Here is a tiny trained network, its code and every weight. The questions are about switching its units off for an input and a class, where a switched-off unit gives its printed mean instead of its output.

import numpy as np


def w(rows, s, z=0):
    codes = np.array(rows[::2]) - 128.0
    scale = np.full(codes.shape[1], s)
    scale[-1] = z or s
    return codes * scale


def f(y):
    return y / 2 * (1 + np.tanh(0.7978845608 * (y + 0.044715 * y**3)))


def log_softmax(a):
    a = a - a.max(-1, keepdims=True)
    return a - np.log(np.exp(a).sum(-1, keepdims=True))


def net(x, mask):
    res = np.array(x, float).reshape(1, 4) / 4 @ E
    y = f(res @ A[0][:, :-1].T + A[0][:, -1])
    res = res + np.where(mask, y, B[0][:, -1]) @ B[0][:, :-1]
    return log_softmax(res[-1] @ U[:, :-1].T + U[:, -1])


A, B = {}, {}
E = w([
[179,59,66,63,81,74,184],'x0',
[80,168,84,58,249,131,202],'x1',
[35,54,209,127,171,70,170],'x2',
[143,81,105,196,130,184,229],'x3',
],0.011)
A[0] = w([
[109,102,139,121,106,85,157,19],'n1',
[122,21,182,171,55,108,82,3],'n2',
[159,89,84,55,93,62,145,23],'n3',
[172,135,166,213,24,110,110,155],'n4',
[74,133,138,205,149,177,95,130],'n5',
[162,162,118,45,143,117,26,69],'n6',
[177,184,40,143,113,212,118,89],'n7',
[94,144,118,91,147,143,163,18],'n8',
[155,81,117,196,123,99,72,70],'n9',
[53,60,149,175,142,116,147,105],'n10',
[168,56,109,93,88,116,178,220],'n11',
[72,61,209,132,145,99,158,60],'n12',
[121,198,177,198,164,178,104,111],'n13',
[171,161,90,144,102,152,110,106],'n14',
[85,153,61,82,212,155,170,160],'n15',
[133,179,187,176,191,136,122,67],'n16',
[98,195,201,66,94,11,48,162],'n17',
[126,118,68,181,98,119,192,169],'n18',
[84,114,181,91,124,45,122,14],'n19',
[132,91,120,239,135,197,199,62],'n20',
],0.011,0.0049)
B[0] = w([
[206,137,88,139,143,151,117,142],'n1',
[127,138,132,90,144,190,215,210],'n2',
[149,81,48,168,194,117,94,175],'n3',
[94,142,150,69,184,138,204,228],'n4',
[159,41,94,107,189,88,105,187],'n5',
[115,142,152,203,148,141,139,198],'n6',
[205,179,192,110,35,61,142,205],'n7',
[135,166,81,83,164,200,131,146],'n8',
[111,135,94,61,160,188,182,167],'n9',
[203,194,144,133,59,69,117,189],'n10',
[128,56,121,160,155,104,139,197],'n11',
[213,185,183,112,62,99,121,200],'n12',
[161,65,82,117,184,94,135,200],'n13',
[154,145,169,129,130,101,135,171],'n14',
[82,149,168,85,170,155,207,214],'n15',
[176,83,51,105,189,102,107,174],'n16',
[96,132,156,214,130,153,130,249],'n17',
[111,131,137,189,159,102,118,174],'n18',
[167,179,126,156,128,125,124,174],'n19',
[50,178,134,246,121,190,49,197],'n20',
],0.011,0.016)
U = w([
[216,177,143,125,96,80,153,113],'0',
[77,133,128,61,177,185,219,104],'1',
[169,5,73,154,189,86,134,107],'2',
[66,146,130,240,140,160,119,121],'3',
[63,88,167,125,123,74,155,251],'4',
[117,104,91,73,105,163,116,108],'5',
[106,121,77,113,91,152,95,112],'6',
],0.013,0.018)

Each question gives the input, the list of numbers given to net, and the class t.
The units are the neurons (one row each of A and B). Each row of codes is followed by its name. A weight is (code - 128) times the scale printed after its matrix; where a second scale follows, it is the last column's (A, B and U).
mask holds one flag per neuron, in row order. A switched-off neuron (its flag False) gives its mean, the last column of its row in B, instead of its output. The means were averaged over made-up inputs and are rounded, as every weight is.
A unit's drop is (log p(t) with every unit on - log p(t) with that unit switched off) / (log p(t) with every unit on - log p(t) with every unit switched off).
The circuit of an input: a set's keep is (log p(t) with only the set's units on - log p(t) with every unit switched off) / (log p(t) with every unit on - log p(t) with every unit switched off). Starting from the 12 units with the biggest drops (on a tie, the unit counted first), units are removed one at a time, each time the one whose removal leaves the highest keep (on an exact tie, the one counted first), for as long as the keep stays at least 0.8.
units of the circuit, in order: the units of the circuit, biggest drop first
k most important neurons: the k neurons with the biggest drops, biggest first
drop of u: that unit's drop, to one decimal
input [-3,3,0,4], class 3: 4 most important neurons -> (n20, n4, n2, n9)
input [-6,3,8,8], class 0: units of the circuit, in order -> (n10)
input [8,-7,-4,0], class 2: 2 most important neurons -> (n3, n11)
input [6,4,-1,6], class 2: 3 most important neurons -> (n11, n17, n3)
input [-7,4,-1,-7], class 2: 3 most important neurons -> (n13, n16, n20)
input [-8,8,8,-6], class 0: 2 most important neurons -> (n12, n10)
input [-1,-1,-7,-8], class 3: 3 most important neurons -> (n6, n17, n12)
input [-1,0,0,0], class 4: 2 most important neurons -> (n20, n3)
input [-6,7,8,-3], class 0: 2 most important neurons -> (n12, n10)
input [6,-4,-2,2], class 2: 3 most important neurons -> (n11, n3, n15)
input [-8,-8,2,3], class 1: 3 most important neurons -> (n4, n2, n9)
input [-7,-8,7,-6], class 1: 3 most important neurons -> (n2, n4, n9)
input [7,-6,7,8], class 3: 4 most important neurons -> (n20, n7, n18, n11)
input [-5,5,-1,-6], class 3: units of the circuit, in order -> (n17)
input [-7,3,-6,-4], class 2: drop of n5 -> 0.2
input [3,-7,-6,5], class 1: drop of n12 -> 0.2
input [-7,2,7,3], class 0: drop of n11 -> 0.1
